Below is a small trained network, with its code and all its weights. Each question gives an input and a class and asks what happens when units are switched off, that is, made to give their printed mean instead of their output.

import numpy as np


def w(rows, s, z=0):
    codes = np.array(rows[::2]) - 128.0
    scale = np.full(codes.shape[1], s)
    scale[-1] = z or s
    return codes * scale


def norm(h):
    return h / np.sqrt((h * h).mean(-1, keepdims=True) + 1e-5)


def f(y):
    return y / 2 * (1 + np.tanh(0.7978845608 * (y + 0.044715 * y**3)))


def log_softmax(a):
    a = a - a.max(-1, keepdims=True)
    return a - np.log(np.exp(a).sum(-1, keepdims=True))


def net(x, mask):
    res = np.array(x, float).reshape(1, 6) / 4 @ E
    u = 0
    for l in range(3):
        y = f(norm(res) @ A[l][:, :-1].T + A[l][:, -1])
        res = res + np.where(mask[u : u + 6], y, B[l][:, -1]) @ B[l][:, :-1]
        u += 6
    return log_softmax(norm(res)[-1] @ U[:, :-1].T + U[:, -1])


A, B = {}, {}
E = w([
[125,122,123,124,124],'x0',
[218,181,146,122,37],'x1',
[85,186,143,213,113],'x2',
[95,143,251,44,122],'x3',
[129,129,124,128,130],'x4',
[136,27,156,174,85],'x5',
],0.0015)
A[0] = w([
[124,124,3,206,110,14],'L0N0',
[101,172,161,151,115,179],'L0N1',
[94,237,63,32,177,61],'L0N2',
[98,136,127,60,134,147],'L0N3',
[190,129,36,237,154,7],'L0N4',
[70,114,136,124,207,22],'L0N5',
],0.0043,0.0017)
B[0] = w([
[232,132,141,56,237,246],'L0N0',
[153,139,85,159,167,184],'L0N1',
[173,5,234,232,193,231],'L0N2',
[193,146,83,140,133,174],'L0N3',
[198,80,104,20,132,254],'L0N4',
[52,168,59,64,89,145],'L0N5',
],0.0033,0.0012)
A[1] = w([
[184,24,155,72,124,100],'L1N0',
[32,165,254,77,85,110],'L1N1',
[147,102,46,184,106,3],'L1N2',
[90,29,129,166,36,55],'L1N3',
[159,117,89,220,114,144],'L1N4',
[223,185,134,144,30,79],'L1N5',
],0.0046,0.0019)
B[1] = w([
[83,216,151,182,180,252],'L1N0',
[202,47,101,89,228,210],'L1N1',
[181,93,180,139,166,106],'L1N2',
[82,128,183,252,210,130],'L1N3',
[93,114,161,112,199,161],'L1N4',
[39,187,99,89,80,208],'L1N5',
],0.0042,0.002)
A[2] = w([
[11,104,151,57,130,188],'L2N0',
[41,66,48,118,193,7],'L2N1',
[130,253,176,137,225,71],'L2N2',
[34,80,43,135,212,76],'L2N3',
[173,199,151,235,150,235],'L2N4',
[154,117,182,160,145,74],'L2N5',
],0.004,0.0018)
B[2] = w([
[171,190,48,109,92,188],'L2N0',
[136,168,149,122,38,194],'L2N1',
[82,116,165,254,97,216],'L2N2',
[109,174,174,134,64,254],'L2N3',
[69,108,201,164,110,231],'L2N4',
[142,97,143,177,144,129],'L2N5',
],0.0052,0.0019)
U = w([
[35,31,203,254,205,83],'0',
[215,31,29,45,211,212],'1',
[38,216,19,39,5,2],'2',
[70,167,132,205,147,137],'3',
],0.0045,0.0016)

Each question gives the input, the list of numbers given to net, and the class t.
The units are the neurons (one row each of A and B). Each row of codes is followed by its name. A weight is (code - 128) times the scale printed after its matrix; where a second scale follows, it is the last column's (A, B and U).
mask holds one flag per neuron, layer by layer. A switched-off neuron (its flag False) gives its mean, the last column of its row in B, instead of its output. The means were averaged over made-up inputs and are rounded, as every weight is.
A unit's drop is (log p(t) with every unit on - log p(t) with that unit switched off) / (log p(t) with every unit on - log p(t) with every unit switched off).
The circuit of an input: a set's keep is (log p(t) with only the set's units on - log p(t) with every unit switched off) / (log p(t) with every unit on - log p(t) with every unit switched off). Starting from the 12 units with the biggest drops (on a tie, the unit counted first), units are removed one at a time, each time the one whose removal leaves the highest keep (on an exact tie, the one counted first), for as long as the keep stays at least 0.8.
units of the circuit, in order: the units of the circuit, biggest drop first
unit that matters most: the unit with the biggest drop
k most important neurons: the k neurons with the biggest drops, biggest first
top k neurons in layer l: the k neurons of layer l with the biggest drops, biggest first
drop when u is switched off: that unit's drop, to one decimal
input [-1,2,-5,8,-2,-1], class 1: units of the circuit, in order	[L1N1 L2N4]
input [6,-3,5,-1,1,-8], class 0: units of the circuit, in order	[L0N2]
input [-1,-4,3,4,0,3], class 1: top 2 neurons in layer 2	[L2N2 L2N4]
input [5,-5,3,-8,8,7], class 1: units of the circuit, in order	[L0N4 L2N2]
input [4,3,7,-8,7,-8], class 0: units of the circuit, in order	[L0N2 L2N4]
input [-8,2,8,8,-6,4], class 1: units of the circuit, in order	[L1N1 L0N2]
input [-8,1,-2,-3,-6,1], class 1: 4 most important neurons	[L0N4 L0N2 L0N0 L1N3]
input [-7,4,-8,-1,8,-1], class 3: top 2 neurons in layer 1	[L1N0 L1N5]
input [-2,-6,5,0,-8,-3], class 2: 3 most important neurons	[L0N5 L1N0 L1N3]
input [8,-1,0,-2,8,-1], class 1: 2 most important neurons	[L0N0 L0N4]
input [-2,3,-6,-6,-3,-6], class 0: units of the circuit, in order	[L0N2 L2N0]
input [-5,8,-7,-3,8,2], class 2: 2 most important neurons	[L0N2 L1N5]
input [-1,6,6,1,0,-6], class 0: 2 most important neurons	[L0N2 L0N4]
input [-4,-8,-8,-7,2,-2], class 2: unit that matters most	L1N1
input [2,-1,1,-7,2,-5], class 1: 2 most important neurons	[L0N4 L1N3]
input [-2,5,6,8,8,1], class 1: 4 most important neurons	[L1N0 L1N1 L0N2 L2N3]
input [5,0,-5,5,-3,-5], class 0: 2 most important neurons	[L0N2 L1N0]
input [-3,-5,-2,-2,-2,-3], class 2: 3 most important neurons	[L0N5 L1N3 L1N0]
input [6,-6,6,1,-5,5], class 2: 3 most important neurons	[L0N2 L0N5 L1N0]
input [1,-7,-3,2,-3,-4], class 2: unit that matters most	L0N5
input [-8,0,-2,8,6,6], class 1: 2 most important neurons	[L1N1 L0N2]
input [-3,-7,-7,8,-8,0], class 1: 3 most important neurons	[L1N1 L1N5 L2N4]
input [-7,3,-1,2,-7,-5], class 0: drop when L0N2 is switched off	2.1
input [-6,-4,3,1,-7,-2], class 2: drop when L1N0 is switched off	0.6
input [3,2,4,-3,-3,-4], class 0: drop when L1N1 is switched off	0.1
input [2,1,-1,7,-1,-1], class 1: drop when L1N1 is switched off	0.6
input [0,-8,6,-1,2,0], class 2: unit that matters most	L1N0
